Below is a small trained network, with its code and all its weights. Each question gives an input and a target symbol and asks what happens when units are switched off, that is, made to give their printed mean instead of their output.

import numpy as np


def w(rows, s, z=0):
    codes = np.array(rows[::2]) - 128.0
    scale = np.full(codes.shape[1], s)
    scale[-1] = z or s
    return codes * scale


def norm(h):
    return h / np.sqrt((h * h).mean(-1, keepdims=True) + 1e-5)


def f(y):
    return np.maximum(y, 0)


def softmax(a):
    e = np.exp(a - a.max(-1, keepdims=True))
    return e / e.sum(-1, keepdims=True)


def log_softmax(a):
    a = a - a.max(-1, keepdims=True)
    return a - np.log(np.exp(a).sum(-1, keepdims=True))


def net(x, mask):
    ids = ['ΛΦΨΩδζ'.index(c) for c in x.split()]
    T = len(ids)
    res = E[ids] + P[:T]
    u = 0
    for l in range(2):
        r = norm(res)
        for j in range(2):
            rows = slice(2 * j, 2 * j + 2)
            q, k, v = (r @ M[l][rows].T for M in (Q, K, V))
            z = softmax(np.where(np.tri(T) > 0, q @ k.T / 2**0.5, -1e9)) @ v
            o = O[l][rows]
            res = res + np.where(mask[u + j], z, o[:, -1]) @ o[:, :-1]
        u += 2
        y = f(norm(res) @ A[l][:, :-1].T + A[l][:, -1])
        res = res + np.where(mask[u : u + 4], y, B[l][:, -1]) @ B[l][:, :-1]
        u += 4
    return log_softmax(norm(res)[-1] @ U[:, :-1].T + U[:, -1])


Q, K, V, O, A, B = {}, {}, {}, {}, {}, {}
E = w([
[123,183,175,182,82,155,95,67,134],'Λ',
[89,131,139,131,95,28,126,26,101],'Φ',
[254,43,213,64,150,92,45,177,80],'Ψ',
[159,183,104,119,17,175,102,45,65],'Ω',
[36,191,54,93,93,141,60,82,168],'δ',
[106,190,173,103,14,83,98,65,231],'ζ',
],0.0067)
P = w([
[77,54,199,158,151,95,133,253,117],'0',
[126,81,38,166,107,101,90,117,181],'1',
[106,80,91,131,115,119,130,92,187],'2',
[105,108,105,133,120,132,124,86,161],'3',
[98,142,100,111,117,126,126,97,152],'4',
[93,165,103,87,122,119,120,84,135],'5',
[89,176,109,72,122,115,120,69,126],'6',
[98,198,111,79,122,105,102,71,119],'7',
[103,208,113,77,117,111,87,47,105],'8',
[103,232,111,89,115,106,90,15,106],'9',
],0.0056)
Q[0] = w([
[162,63,66,149,146,127,222,116,38],'0.h0',
[115,137,86,181,113,147,168,171,157],'0.h0',
[127,131,170,155,86,115,2,76,109],'0.h1',
[71,155,199,41,165,45,108,110,179],'0.h1',
],0.0061)
K[0] = w([
[133,175,103,164,51,154,181,73,168],'0.h0',
[136,154,97,121,164,156,126,28,157],'0.h0',
[122,140,219,197,84,91,69,154,134],'0.h1',
[1,203,161,170,74,113,151,139,101],'0.h1',
],0.0068)
V[0] = w([
[201,44,157,94,200,83,139,135,113],'0.h0',
[85,140,191,253,198,109,99,148,88],'0.h0',
[41,208,47,83,143,48,131,62,103],'0.h1',
[162,125,146,60,50,198,81,57,66],'0.h1',
],0.0044)
O[0] = w([
[68,137,130,185,189,203,126,1,40,253],'0.h0',
[154,115,60,94,54,166,197,179,101,181],'0.h0',
[166,101,108,230,91,170,42,121,117,225],'0.h1',
[159,93,128,245,179,96,173,138,146,204],'0.h1',
],0.0061,0.0022)
A[0] = w([
[101,180,189,106,81,124,207,141,188,102],'0.n0',
[143,144,102,144,154,150,145,157,119,19],'0.n1',
[162,145,40,33,100,138,144,135,121,86],'0.n2',
[248,3,73,50,143,88,95,139,193,2],'0.n3',
],0.0051,0.0021)
B[0] = w([
[150,170,152,167,148,114,89,81,48,237],'0.n0',
[53,105,152,161,106,79,113,123,154,128],'0.n1',
[196,195,146,171,119,150,202,135,69,225],'0.n2',
[108,234,131,158,140,164,54,253,112,255],'0.n3',
],0.0064,0.0018)
Q[1] = w([
[123,52,70,113,187,156,189,197,144],'1.h0',
[176,169,175,100,108,104,95,153,102],'1.h0',
[138,138,126,84,145,1,79,132,92],'1.h1',
[78,220,134,151,161,211,18,86,97],'1.h1',
],0.0084)
K[1] = w([
[97,220,61,146,49,74,199,111,254],'1.h0',
[123,141,181,91,126,151,152,229,186],'1.h0',
[171,65,179,39,159,75,74,230,57],'1.h1',
[64,135,189,158,28,137,167,181,133],'1.h1',
],0.0078)
V[1] = w([
[248,94,120,87,224,106,234,237,184],'1.h0',
[200,139,242,180,113,17,78,145,129],'1.h0',
[79,153,190,140,125,64,170,2,141],'1.h1',
[128,38,101,212,14,119,169,173,53],'1.h1',
],0.0045)
O[1] = w([
[181,143,111,162,38,198,114,16,255,56],'1.h0',
[117,84,232,59,140,153,132,106,173,255],'1.h0',
[179,130,175,108,212,133,118,236,156,159],'1.h1',
[149,117,25,97,167,149,175,71,201,253],'1.h1',
],0.0063,0.0046)
A[1] = w([
[91,141,85,131,137,102,171,193,47,5],'1.n0',
[187,145,125,111,112,98,74,255,162,89],'1.n1',
[171,130,149,182,165,174,110,131,79,62],'1.n2',
[106,93,124,179,36,41,113,150,135,24],'1.n3',
],0.0094,0.0029)
B[1] = w([
[173,143,59,158,183,146,86,136,150,242],'1.n0',
[83,59,247,60,173,74,170,114,81,254],'1.n1',
[108,154,112,209,96,109,192,143,151,214],'1.n2',
[134,74,85,196,63,146,87,88,60,165],'1.n3',
],0.011,0.0034)
U = w([
[172,221,124,71,83,133,182,132,97,100],'Λ',
[156,144,77,115,217,140,91,144,120,198],'Φ',
[87,146,148,207,137,121,199,155,140,8],'Ψ',
[156,76,143,141,135,145,120,108,254,142],'Ω',
[130,68,123,156,62,132,77,111,70,67],'δ',
[94,103,209,75,165,124,160,134,89,244],'ζ',
],0.0064,0.0015)

Each question gives the input, a string of symbols that net reads in full, and the target symbol t.
The units are the heads (2 rows each of Q, K, V and O) and the neurons (one row each of A and B). Each row of codes is followed by its name. A weight is (code - 128) times the scale printed after its matrix; where a second scale follows, it is the last column's (O, A, B and U).
mask holds one flag per unit, layer by layer, with each layer's heads first. A switched-off unit (its flag False) gives its mean, the last column of its rows in O or B, instead of its output. The means were averaged over made-up inputs and are rounded, as every weight is.
A unit's drop is (log p(t) with every unit on - log p(t) with that unit switched off) / (log p(t) with every unit on - log p(t) with every unit switched off).
The circuit of an input: a set's keep is (log p(t) with only the set's units on - log p(t) with every unit switched off) / (log p(t) with every unit on - log p(t) with every unit switched off). Starting from all 12 units, units are removed one at a time, each time the one whose removal leaves the highest keep (on an exact tie, the one counted first), for as long as the keep stays at least 0.8.
circuit, biggest first: the units of the circuit, biggest drop first
most important unit: the unit with the biggest drop
top k neurons: the k neurons with the biggest drops, biggest first
which heads matter: for each layer, one digit per head in row order, 1 if its drop is at least 0.15 and else 0, layers parted by /
input Λ ζ ζ, target Λ: circuit, biggest first => (0.h0 0.h1 0.n2)
input Ψ Ω Ψ Λ ζ ζ, target Ψ: circuit, biggest first => (0.h0 1.h1 1.n2 0.h1)
input δ ζ Ψ Ω Ω Λ Ω δ δ, target δ: which heads matter => 11 / 01
input Ω ζ Ψ ζ Ψ ζ Ω Ψ, target Ω: circuit, biggest first => (1.h0 0.h1)
input Ω Ω δ Ω Φ δ ζ Φ δ ζ, target Ω: circuit, biggest first => (1.h0 0.h1 0.h0)
input Ω Φ Λ δ Φ ζ δ, target Ω: circuit, biggest first => (0.h0 0.h1 1.h0)
input Ω Ψ Ω Ψ ζ Φ, target Ω: circuit, biggest first => (1.h0 0.h1)
input Φ Φ Ω δ Ω δ Λ Λ, target Φ: circuit, biggest first => (1.h0 1.n0 0.h0)
input δ Ψ Ψ Λ Λ δ Ψ Ψ, target δ: circuit, biggest first => (1.h1 1.n1)
input Ω Ω Ω, target Ω: circuit, biggest first => (0.h0)
input Ψ Ω ζ Ω Ψ Λ Φ, target Ψ: which heads matter => 11 / 01
input Ψ Ω Φ, target δ: which heads matter => 01 / 01
input Φ Ω Ω, target Φ: circuit, biggest first => (1.h0 1.n0)
input δ δ Ω δ Λ Λ Λ, target δ: circuit, biggest first => (0.h0 1.h1 1.n3)
input Λ Λ Ω δ ζ Φ ζ δ δ, target Λ: circuit, biggest first => (0.h0 0.n2)
input Ψ ζ Φ Ψ Φ Ω Ψ ζ δ, target Ψ: circuit, biggest first => (1.n2 0.h1 1.h1)
input Φ Ψ Φ Ω, target Λ: most important unit => 0.h1
input Λ δ δ, target Λ: top 2 neurons => (0.n2 0.n0)
input Λ δ ζ ζ ζ Φ δ Φ, target Λ: top 2 neurons => (0.n2 1.n1)
input ζ Λ Ω δ ζ, target ζ: top 2 neurons => (0.n0 1.n1)
input δ δ Λ Φ Λ, target δ: top neuron => (1.n3)
input ζ ζ Φ Λ Ω ζ Ω ζ Ω Ω, target ζ: which heads matter => 10 / 01
input ζ Φ Φ Λ, target ζ: which heads matter => 10 / 00
input Ψ Λ δ Ψ Φ Ω ζ ζ Ω, target Ψ: which heads matter => 10 / 01
input ζ Φ Φ ζ ζ ζ δ Ω, target ζ: which heads matter => 10 / 00
input δ δ ζ Ω ζ, target δ: which heads matter => 10 / 01
